Here is a tiny trained network, its code and every weight. The questions are about switching its units off for an input and a class, where a switched-off unit gives its printed mean instead of its output.

import numpy as np


def w(rows, s, z=0):
    codes = np.array(rows[::2]) - 128.0
    scale = np.full(codes.shape[1], s)
    scale[-1] = z or s
    return codes * scale


def f(y):
    return y / 2 * (1 + np.tanh(0.7978845608 * (y + 0.044715 * y**3)))


def log_softmax(a):
    a = a - a.max(-1, keepdims=True)
    return a - np.log(np.exp(a).sum(-1, keepdims=True))


def net(x, mask):
    res = np.array(x, float).reshape(1, 7) / 4 @ E
    y = f(res @ A[0][:, :-1].T + A[0][:, -1])
    res = res + np.where(mask, y, B[0][:, -1]) @ B[0][:, :-1]
    return log_softmax(res[-1] @ U[:, :-1].T + U[:, -1])


A, B = {}, {}
E = w([
[199,41,96,83,9,112],'x0',
[38,72,11,116,177,42],'x1',
[103,141,134,228,157,215],'x2',
[93,168,135,78,111,173],'x3',
[143,53,208,121,204,62],'x4',
[64,213,133,171,43,71],'x5',
[215,219,3,168,179,98],'x6',
],0.0049)
A[0] = w([
[129,137,121,134,137,166,120],'n0',
[53,122,139,140,135,160,131],'n1',
[158,18,130,113,90,110,238],'n2',
[140,21,77,119,38,128,77],'n3',
[112,173,99,120,82,24,4],'n4',
[187,206,148,178,123,164,156],'n5',
[129,151,60,154,175,87,213],'n6',
[136,81,76,129,58,113,192],'n7',
[143,44,97,129,84,130,151],'n8',
[170,22,172,113,180,118,123],'n9',
[133,151,51,131,150,15,56],'n10',
[127,137,77,142,166,95,185],'n11',
[112,199,198,88,92,133,139],'n12',
[6,134,161,192,151,152,92],'n13',
[225,225,104,148,123,235,109],'n14',
[163,94,163,162,140,102,219],'n15',
[113,83,53,97,211,151,104],'n16',
[128,115,101,121,148,136,70],'n17',
[124,115,144,15,41,155,161],'n18',
[159,25,182,93,159,128,137],'n19',
[13,130,148,125,148,200,116],'n20',
[150,62,169,110,156,126,144],'n21',
[105,159,133,81,106,135,144],'n22',
[116,119,158,151,69,106,16],'n23',
[140,107,170,148,136,107,179],'n24',
[124,113,28,79,204,144,109],'n25',
],0.012,0.0017)
B[0] = w([
[130,147,115,133,117,130,142],'n0',
[83,123,95,114,117,108,163],'n1',
[100,137,194,185,96,108,197],'n2',
[140,98,156,194,91,48,189],'n3',
[133,167,114,96,46,131,175],'n4',
[137,149,85,198,137,179,207],'n5',
[182,126,133,59,155,111,201],'n6',
[153,122,125,166,87,90,171],'n7',
[117,133,156,165,107,79,165],'n8',
[78,194,185,110,146,168,194],'n9',
[186,156,156,44,93,85,200],'n10',
[159,129,137,79,155,108,175],'n11',
[131,40,114,112,171,177,191],'n12',
[37,100,51,128,145,96,205],'n13',
[179,218,63,192,103,201,255],'n14',
[107,135,147,144,165,150,157],'n15',
[144,127,128,154,218,106,186],'n16',
[134,126,130,136,148,123,130],'n17',
[161,3,152,104,105,171,211],'n18',
[85,171,203,110,116,166,200],'n19',
[71,137,63,84,92,93,197],'n20',
[92,156,169,117,129,160,171],'n21',
[133,107,114,101,121,154,148],'n22',
[139,77,134,146,141,130,147],'n23',
[99,124,139,148,149,138,150],'n24',
[175,130,137,141,221,92,195],'n25',
],0.034,0.0081)
U = w([
[100,114,99,204,192,174,185],'0',
[208,166,130,9,77,93,250],'1',
[33,113,33,87,121,85,169],'2',
[47,188,240,109,140,188,125],'3',
[188,129,132,96,254,81,15],'4',
[151,21,133,78,99,208,36],'5',
[140,91,187,209,51,64,99],'6',
[199,198,42,194,95,212,134],'7',
],0.0053,0.0015)

Each question gives the input, the list of numbers given to net, and the class t.
The units are the neurons (one row each of A and B). Each row of codes is followed by its name. A weight is (code - 128) times the scale printed after its matrix; where a second scale follows, it is the last column's (A, B and U).
mask holds one flag per neuron, in row order. A switched-off neuron (its flag False) gives its mean, the last column of its row in B, instead of its output. The means were averaged over made-up inputs and are rounded, as every weight is.
A unit's drop is (log p(t) with every unit on - log p(t) with that unit switched off) / (log p(t) with every unit on - log p(t) with every unit switched off).
The circuit of an input: a set's keep is (log p(t) with only the set's units on - log p(t) with every unit switched off) / (log p(t) with every unit on - log p(t) with every unit switched off). Starting from the 12 units with the biggest drops (on a tie, the unit counted first), units are removed one at a time, each time the one whose removal leaves the highest keep (on an exact tie, the one counted first), for as long as the keep stays at least 0.8.
circuit, biggest first: the units of the circuit, biggest drop first
unit that matters most: the unit with the biggest drop
k most important neurons: the k neurons with the biggest drops, biggest first
drop of u: that unit's drop, to one decimal
input [2,1,-8,8,0,-8,7], class 4: unit that matters most -> n25
input [3,7,-6,3,8,-4,5], class 4: 2 most important neurons -> n25, n16
input [-6,-4,-8,5,4,-1,2], class 5: circuit, biggest first -> n14, n12, n25
input [8,-1,8,-7,8,7,-4], class 3: 3 most important neurons -> n9, n19, n15
input [6,6,-1,-1,7,4,-4], class 6: 2 most important neurons -> n3, n7
input [-5,4,2,-3,-5,1,0], class 2: 2 most important neurons -> n13, n20
input [5,-2,-8,1,-4,3,-6], class 6: 4 most important neurons -> n3, n2, n7, n8
input [5,-4,4,-1,-2,-8,-1], class 3: 2 most important neurons -> n9, n19
input [-4,-3,-6,-1,0,7,3], class 1: 2 most important neurons -> n14, n10
input [6,3,-5,-2,-8,4,3], class 6: 3 most important neurons -> n3, n7, n8
input [-2,7,5,1,7,7,2], class 1: 3 most important neurons -> n10, n6, n11
input [-6,8,8,-7,-2,7,5], class 1: 3 most important neurons -> n10, n6, n4
input [2,5,6,-5,-2,-1,-4], class 6: 3 most important neurons -> n3, n2, n8
input [7,-2,-5,3,3,-6,7], class 6: circuit, biggest first -> n3
input [7,1,-1,-5,-2,1,6], class 6: 4 most important neurons -> n3, n7, n8, n2
input [3,-1,6,6,4,1,-5], class 2: 3 most important neurons -> n20, n13, n1
input [-2,-1,3,0,2,3,0], class 2: drop of n14 -> 0.3
input [4,5,-3,-2,-1,-2,1], class 6: drop of n3 -> 0.2
input [-8,-1,4,3,-3,-6,-2], class 2: drop of n13 -> 0.2
input [-5,4,1,7,-7,-5,6], class 4: circuit, biggest first -> n25
